Below are the code and all the weights of a small trained network. Each question names an input and a target symbol and asks about switching units off, where a switched-off unit gives its printed mean instead of its output.

import numpy as np


def w(rows, s, z=0):
    codes = np.array(rows[::2]) - 128.0
    scale = np.full(codes.shape[1], s)
    scale[-1] = z or s
    return codes * scale


def f(y):
    return y / 2 * (1 + np.tanh(0.7978845608 * (y + 0.044715 * y**3)))


def softmax(a):
    e = np.exp(a - a.max(-1, keepdims=True))
    return e / e.sum(-1, keepdims=True)


def log_softmax(a):
    a = a - a.max(-1, keepdims=True)
    return a - np.log(np.exp(a).sum(-1, keepdims=True))


def net(x, mask):
    ids = ['αεζθλμξπσφψ'.index(c) for c in x.split()]
    T = len(ids)
    res = E[ids] + P[:T]
    u = 0
    for l in range(2):
        r = res
        for j in range(3):
            rows = slice(4 * j, 4 * j + 4)
            q, k, v = (r @ M[l][rows].T for M in (Q, K, V))
            z = softmax(np.where(np.tri(T) > 0, q @ k.T / 4**0.5, -1e9)) @ v
            o = O[l][rows]
            res = res + np.where(mask[u + j], z, o[:, -1]) @ o[:, :-1]
        u += 3
        y = f(res @ A[l][:, :-1].T + A[l][:, -1])
        res = res + np.where(mask[u : u + 4], y, B[l][:, -1]) @ B[l][:, :-1]
        u += 4
    return log_softmax(res[-1] @ U[:, :-1].T + U[:, -1])


Q, K, V, O, A, B = {}, {}, {}, {}, {}, {}
E = w([
[136,103,180,206],'α',
[210,132,126,132],'ε',
[125,155,146,195],'ζ',
[169,49,107,107],'θ',
[131,98,116,146],'λ',
[110,116,116,165],'μ',
[143,89,114,137],'ξ',
[102,150,29,124],'π',
[66,204,180,158],'σ',
[216,91,93,239],'φ',
[6,61,81,117],'ψ',
],0.014)
P = w([
[100,96,173,87],'0',
[176,180,121,158],'1',
[85,87,156,94],'2',
[159,187,97,175],'3',
[64,84,139,110],'4',
[141,186,76,189],'5',
[45,82,125,126],'6',
[124,185,60,206],'7',
[23,79,111,141],'8',
[106,183,42,222],'9',
[1,71,98,164],'10',
[98,178,25,240],'11',
],0.0083)
Q[0] = w([
[111,101,200,111],'L0H0',
[186,99,77,71],'L0H0',
[173,140,247,31],'L0H0',
[201,76,146,26],'L0H0',
[102,175,36,152],'L0H1',
[110,133,99,122],'L0H1',
[167,84,253,80],'L0H1',
[101,145,145,69],'L0H1',
[17,96,155,43],'L0H2',
[34,33,128,123],'L0H2',
[196,186,157,187],'L0H2',
[148,142,38,248],'L0H2',
],0.011)
K[0] = w([
[101,151,205,76],'L0H0',
[178,64,89,67],'L0H0',
[197,156,192,38],'L0H0',
[192,76,132,38],'L0H0',
[183,91,51,229],'L0H1',
[150,98,135,140],'L0H1',
[64,170,225,11],'L0H1',
[155,109,171,98],'L0H1',
[20,145,184,2],'L0H2',
[48,129,59,5],'L0H2',
[169,54,200,233],'L0H2',
[97,101,28,237],'L0H2',
],0.01)
V[0] = w([
[30,172,117,204],'L0H0',
[194,97,134,65],'L0H0',
[150,69,227,76],'L0H0',
[60,135,120,230],'L0H0',
[186,171,93,76],'L0H1',
[160,97,119,91],'L0H1',
[130,180,159,52],'L0H1',
[77,136,172,91],'L0H1',
[116,176,125,54],'L0H2',
[84,107,85,129],'L0H2',
[146,135,189,101],'L0H2',
[150,93,100,255],'L0H2',
],0.0056)
O[0] = w([
[85,110,83,245,220],'L0H0',
[157,158,159,29,60],'L0H0',
[163,201,146,46,3],'L0H0',
[54,103,87,211,217],'L0H0',
[96,185,143,99,128],'L0H1',
[88,131,164,91,108],'L0H1',
[172,154,163,62,49],'L0H1',
[214,115,168,93,55],'L0H1',
[97,107,157,3,90],'L0H2',
[92,84,75,129,171],'L0H2',
[126,182,158,105,59],'L0H2',
[186,112,75,237,221],'L0H2',
],0.0048,0.0056)
A[0] = w([
[41,122,232,136,84],'L0N0',
[162,86,202,173,247],'L0N1',
[62,1,189,122,90],'L0N2',
[213,200,153,224,4],'L0N3',
],0.0081,0.0043)
B[0] = w([
[131,216,255,108,134],'L0N0',
[145,166,89,154,221],'L0N1',
[126,46,222,119,204],'L0N2',
[104,80,112,40,254],'L0N3',
],0.0099,0.0044)
Q[1] = w([
[152,78,64,81],'L1H0',
[172,78,234,140],'L1H0',
[108,172,77,159],'L1H0',
[180,41,56,153],'L1H0',
[112,138,209,59],'L1H1',
[111,87,78,203],'L1H1',
[146,158,91,87],'L1H1',
[100,168,197,121],'L1H1',
[48,58,209,8],'L1H2',
[166,107,75,175],'L1H2',
[221,138,53,179],'L1H2',
[85,30,160,107],'L1H2',
],0.011)
K[1] = w([
[129,78,67,77],'L1H0',
[131,38,163,219],'L1H0',
[99,212,114,108],'L1H0',
[21,154,47,170],'L1H0',
[142,208,177,99],'L1H1',
[79,76,94,161],'L1H1',
[189,130,99,104],'L1H1',
[126,195,194,132],'L1H1',
[254,123,136,69],'L1H2',
[72,147,107,167],'L1H2',
[46,156,110,181],'L1H2',
[248,98,59,102],'L1H2',
],0.0096)
V[1] = w([
[143,134,73,101],'L1H0',
[157,204,89,134],'L1H0',
[148,93,197,186],'L1H0',
[77,153,96,157],'L1H0',
[244,49,131,128],'L1H1',
[249,73,115,114],'L1H1',
[254,61,134,127],'L1H1',
[152,123,176,167],'L1H1',
[139,54,144,136],'L1H2',
[146,132,118,86],'L1H2',
[176,146,36,107],'L1H2',
[170,170,181,184],'L1H2',
],0.0082)
O[1] = w([
[203,154,72,117,154],'L1H0',
[192,131,143,56,132],'L1H0',
[77,81,213,158,104],'L1H0',
[157,216,126,85,255],'L1H0',
[86,54,49,224,83],'L1H1',
[90,56,81,253,55],'L1H1',
[78,53,66,229,54],'L1H1',
[122,34,138,111,99],'L1H1',
[173,43,99,53,147],'L1H2',
[186,128,111,113,64],'L1H2',
[206,102,37,172,196],'L1H2',
[62,84,251,179,70],'L1H2',
],0.0056,0.0081)
A[1] = w([
[95,81,49,196,226],'L1N0',
[144,169,115,164,167],'L1N1',
[201,2,234,106,126],'L1N2',
[68,140,136,34,254],'L1N3',
],0.0079,0.006)
B[1] = w([
[152,121,157,84,253],'L1N0',
[136,114,155,154,174],'L1N1',
[254,57,143,137,157],'L1N2',
[85,49,112,159,173],'L1N3',
],0.011,0.015)
U = w([
[80,85,117,123,75],'α',
[166,103,123,44,28],'ε',
[99,126,135,133,176],'ζ',
[167,144,162,177,91],'θ',
[123,122,131,106,114],'λ',
[121,147,165,69,174],'μ',
[135,122,132,94,116],'ξ',
[215,215,139,100,187],'π',
[45,178,156,229,223],'σ',
[91,87,37,254,2],'φ',
[23,82,62,6,193],'ψ',
],0.0091,0.0078)

Each question gives the input, a string of symbols that net reads in full, and the target symbol t.
The units are the heads (4 rows each of Q, K, V and O) and the neurons (one row each of A and B). Each row of codes is followed by its name. A weight is (code - 128) times the scale printed after its matrix; where a second scale follows, it is the last column's (O, A, B and U).
mask holds one flag per unit, layer by layer, with each layer's heads first. A switched-off unit (its flag False) gives its mean, the last column of its rows in O or B, instead of its output. The means were averaged over made-up inputs and are rounded, as every weight is.
A unit's drop is (log p(t) with every unit on - log p(t) with that unit switched off) / (log p(t) with every unit on - log p(t) with every unit switched off).
The circuit of an input: a set's keep is (log p(t) with only the set's units on - log p(t) with every unit switched off) / (log p(t) with every unit on - log p(t) with every unit switched off). Starting from the 12 units with the biggest drops (on a tie, the unit counted first), units are removed one at a time, each time the one whose removal leaves the highest keep (on an exact tie, the one counted first), for as long as the keep stays at least 0.8.
circuit, biggest first: the units of the circuit, biggest drop first
unit that matters most: the unit with the biggest drop
k most important neurons: the k neurons with the biggest drops, biggest first
top k neurons in layer l: the k neurons of layer l with the biggest drops, biggest first
which heads matter: for each layer, one digit per head in row order, 1 if its drop is at least 0.15 and else 0, layers parted by /
input σ φ π α θ μ ζ ζ ζ ζ ε, target π: 3 most important neurons : (L0N3; L0N2; L1N3)
input π π π π π π π π ζ ζ, target π: 4 most important neurons : (L0N2; L1N3; L0N0; L0N3)
input π θ π α ζ π φ λ ψ φ, target ψ: which heads matter : 000 / 001
input π ζ φ π σ π, target σ: circuit, biggest first : (L1H2; L0N3; L0N0)
input π π φ π π μ ζ π, target π: circuit, biggest first : (L0H0; L0N2; L1H0; L1H1)
input ζ α φ θ π π ζ π φ ζ, target φ: circuit, biggest first : (L1H1)
input ε ζ ψ ε φ ζ π θ, target π: circuit, biggest first : (L0H0; L1N3; L0N3)
input π α π π μ π α ζ ζ, target σ: 2 most important neurons : (L0N0; L0N3)
input α α ψ π, target ψ: circuit, biggest first : (L1H2; L0N2)
input ζ π ε π ψ, target α: circuit, biggest first : (L0N2; L1H0; L1N2)
input π ζ π π π π π φ α ζ, target φ: circuit, biggest first : (L1H1; L0H2)
input θ ζ λ ε π π π σ, target σ: circuit, biggest first : (L1H2; L0H0)
input α α ψ σ, target ψ: circuit, biggest first : (L0N3; L1H2; L0N2; L1N3)
input π π α π α ψ μ λ, target ψ: which heads matter : 101 / 011
input π π σ μ, target σ: top neuron in layer 1 : (L1N0)
input ζ θ σ α μ π ζ π θ α, target π: 2 most important neurons : (L1N3; L0N2)
input π π ζ α ψ ξ π θ, target π: 2 most important neurons : (L0N0; L0N2)
input π ζ π π, target π: circuit, biggest first : (L0N2; L1H0; L1H1)
input α π π μ, target π: circuit, biggest first : (L0N2; L1N3; L1H0)
input φ π ξ π α ε π π μ ξ, target π: circuit, biggest first : (L0N2; L1N3; L1H0)
input π φ φ φ ζ ζ π π λ ψ π ζ, target ψ: unit that matters most : L0N3
input ψ α α π σ λ, target σ: top 2 neurons in layer 0 : (L0N0; L0N3)
input π ζ ζ α ψ ζ σ, target μ: which heads matter : 001 / 010
input ζ π ζ ζ π π μ λ π λ, target π: circuit, biggest first : (L0N2; L1H0; L1H1)
input σ π ζ π μ μ ζ π ζ λ, target π: top 2 neurons in layer 0 : (L0N2; L0N0)
input π θ σ σ π α, target σ: which heads matter : 100 / 001
input ζ π ψ μ, target ψ: circuit, biggest first : (L1H2; L0N2; L1N2)
